Here is a tiny trained network, its code and every weight. The questions are about switching its units off for an input and a target symbol, where a switched-off unit gives its printed mean instead of its output.

import numpy as np


def w(rows, s, z=0):
    codes = np.array(rows[::2]) - 128.0
    scale = np.full(codes.shape[1], s)
    scale[-1] = z or s
    return codes * scale


def norm(h):
    return h / np.sqrt((h * h).mean(-1, keepdims=True) + 1e-5)


def f(y):
    return y / 2 * (1 + np.tanh(0.7978845608 * (y + 0.044715 * y**3)))


def softmax(a):
    e = np.exp(a - a.max(-1, keepdims=True))
    return e / e.sum(-1, keepdims=True)


def log_softmax(a):
    a = a - a.max(-1, keepdims=True)
    return a - np.log(np.exp(a).sum(-1, keepdims=True))


def net(x, mask):
    ids = ['αγδθμξστψ'.index(c) for c in x.split()]
    T = len(ids)
    res = E[ids] + P[:T]
    q, k, v = (norm(res) @ M[0].T for M in (Q, K, V))
    z = softmax(np.where(np.tri(T) > 0, q @ k.T / 2**0.5, -1e9)) @ v
    res = res + np.where(mask[0], z, O[0][:, -1]) @ O[0][:, :-1]
    y = f(norm(res) @ A[0][:, :-1].T + A[0][:, -1])
    res = res + np.where(mask[1:17], y, B[0][:, -1]) @ B[0][:, :-1]
    return log_softmax(norm(res)[-1] @ U[:, :-1].T + U[:, -1])


Q, K, V, O, A, B = {}, {}, {}, {}, {}, {}
E = w([
[167,74,179,162,150],'α',
[54,239,15,123,150],'γ',
[184,67,139,164,129],'δ',
[187,143,77,123,175],'θ',
[160,148,67,104,204],'μ',
[164,60,56,129,56],'ξ',
[163,58,160,158,133],'σ',
[157,104,195,145,184],'τ',
[205,137,174,120,2],'ψ',
],0.015)
P = w([
[125,156,94,224,108],'0',
[2,198,165,156,126],'1',
[168,138,91,152,97],'2',
[93,133,138,136,141],'3',
[105,146,139,106,131],'4',
[108,141,145,90,132],'5',
[115,126,155,70,145],'6',
[127,107,157,74,142],'7',
[103,134,146,108,124],'8',
],0.016)
Q[0] = w([
[2,183,122,187,93],'head 1',
[144,174,121,111,51],'head 1',
],0.0089)
K[0] = w([
[146,147,87,250,120],'head 1',
[93,188,167,180,119],'head 1',
],0.012)
V[0] = w([
[166,194,254,165,183],'head 1',
[54,72,39,60,219],'head 1',
],0.008)
O[0] = w([
[117,154,103,186,254,251],'head 1',
[124,165,118,244,80,72],'head 1',
],0.011,0.0027)
A[0] = w([
[105,114,107,83,108,171],'neuron 1',
[162,156,126,136,142,73],'neuron 2',
[79,121,102,129,4,65],'neuron 3',
[194,155,184,64,106,213],'neuron 4',
[75,114,180,117,159,97],'neuron 5',
[122,144,170,215,143,157],'neuron 6',
[48,158,153,107,125,161],'neuron 7',
[187,186,119,128,128,170],'neuron 8',
[109,181,103,58,101,88],'neuron 9',
[139,32,1,121,106,164],'neuron 10',
[182,168,52,102,124,208],'neuron 11',
[143,99,148,43,71,106],'neuron 12',
[140,149,134,150,202,254],'neuron 13',
[123,123,85,110,176,103],'neuron 14',
[132,126,99,116,147,109],'neuron 15',
[175,147,197,86,61,139],'neuron 16',
],0.011,0.0032)
B[0] = w([
[162,209,112,144,95,141],'neuron 1',
[43,93,85,127,82,139],'neuron 2',
[191,58,45,27,197,152],'neuron 3',
[147,202,254,70,189,178],'neuron 4',
[136,78,140,180,54,154],'neuron 5',
[177,181,138,214,6,184],'neuron 6',
[192,107,55,89,120,146],'neuron 7',
[120,123,195,114,122,172],'neuron 8',
[99,199,138,122,185,147],'neuron 9',
[62,169,167,65,69,180],'neuron 10',
[55,133,204,92,156,202],'neuron 11',
[211,168,212,183,109,168],'neuron 12',
[130,46,108,121,35,255],'neuron 13',
[73,92,88,161,217,168],'neuron 14',
[168,88,168,68,158,140],'neuron 15',
[218,168,193,145,195,167],'neuron 16',
],0.0063,0.0081)
U = w([
[114,56,98,104,118,162],'α',
[94,119,152,179,96,1],'γ',
[162,51,88,51,80,175],'δ',
[157,65,86,161,179,37],'θ',
[143,55,153,102,218,68],'μ',
[139,132,113,133,105,90],'ξ',
[165,87,62,243,254,160],'σ',
[143,211,99,253,48,174],'τ',
[179,234,232,95,156,203],'ψ',
],0.0072,0.0026)

Each question gives the input, a string of symbols that net reads in full, and the target symbol t.
The units are the heads (2 rows each of Q, K, V and O) and the neurons (one row each of A and B). Each row of codes is followed by its name. A weight is (code - 128) times the scale printed after its matrix; where a second scale follows, it is the last column's (O, A, B and U).
mask holds one flag per unit, heads first, then neurons. A switched-off unit (its flag False) gives its mean, the last column of its rows in O or B, instead of its output. The means were averaged over made-up inputs and are rounded, as every weight is.
A unit's drop is (log p(t) with every unit on - log p(t) with that unit switched off) / (log p(t) with every unit on - log p(t) with every unit switched off).
The circuit of an input: a set's keep is (log p(t) with only the set's units on - log p(t) with every unit switched off) / (log p(t) with every unit on - log p(t) with every unit switched off). Starting from the 12 units with the biggest drops (on a tie, the unit counted first), units are removed one at a time, each time the one whose removal leaves the highest keep (on an exact tie, the one counted first), for as long as the keep stays at least 0.8.
units of the circuit, in order: the units of the circuit, biggest drop first
top k neurons: the k neurons with the biggest drops, biggest first
drop of u: that unit's drop, to one decimal
input μ μ τ α, target σ: units of the circuit, in order => (head 1; neuron 11)
input ψ τ θ μ ψ δ ξ, target ψ: units of the circuit, in order => (neuron 12; neuron 13)
input μ δ τ σ γ μ ξ δ, target ψ: units of the circuit, in order => (head 1; neuron 13; neuron 16)
input σ τ ξ δ, target ψ: units of the circuit, in order => (head 1; neuron 13; neuron 4)
input μ ξ ψ, target ψ: units of the circuit, in order => (neuron 4; neuron 13)
input σ τ θ μ μ θ, target τ: units of the circuit, in order => (head 1)
input ξ μ μ δ, target τ: top 2 neurons => (neuron 6; neuron 13)
input μ ξ μ, target ψ: units of the circuit, in order => (head 1; neuron 13; neuron 11)
input σ μ ψ τ α, target σ: top 2 neurons => (neuron 10; neuron 11)
input τ μ τ ψ μ τ μ, target σ: top 2 neurons => (neuron 10; neuron 14)
input δ ξ μ δ, target τ: drop of head 1 => 0.2
input γ μ τ τ, target σ: drop of head 1 => 0.9
input μ μ μ, target τ: drop of neuron 4 => 0.1
input μ μ τ, target τ: drop of head 1 => 0.4
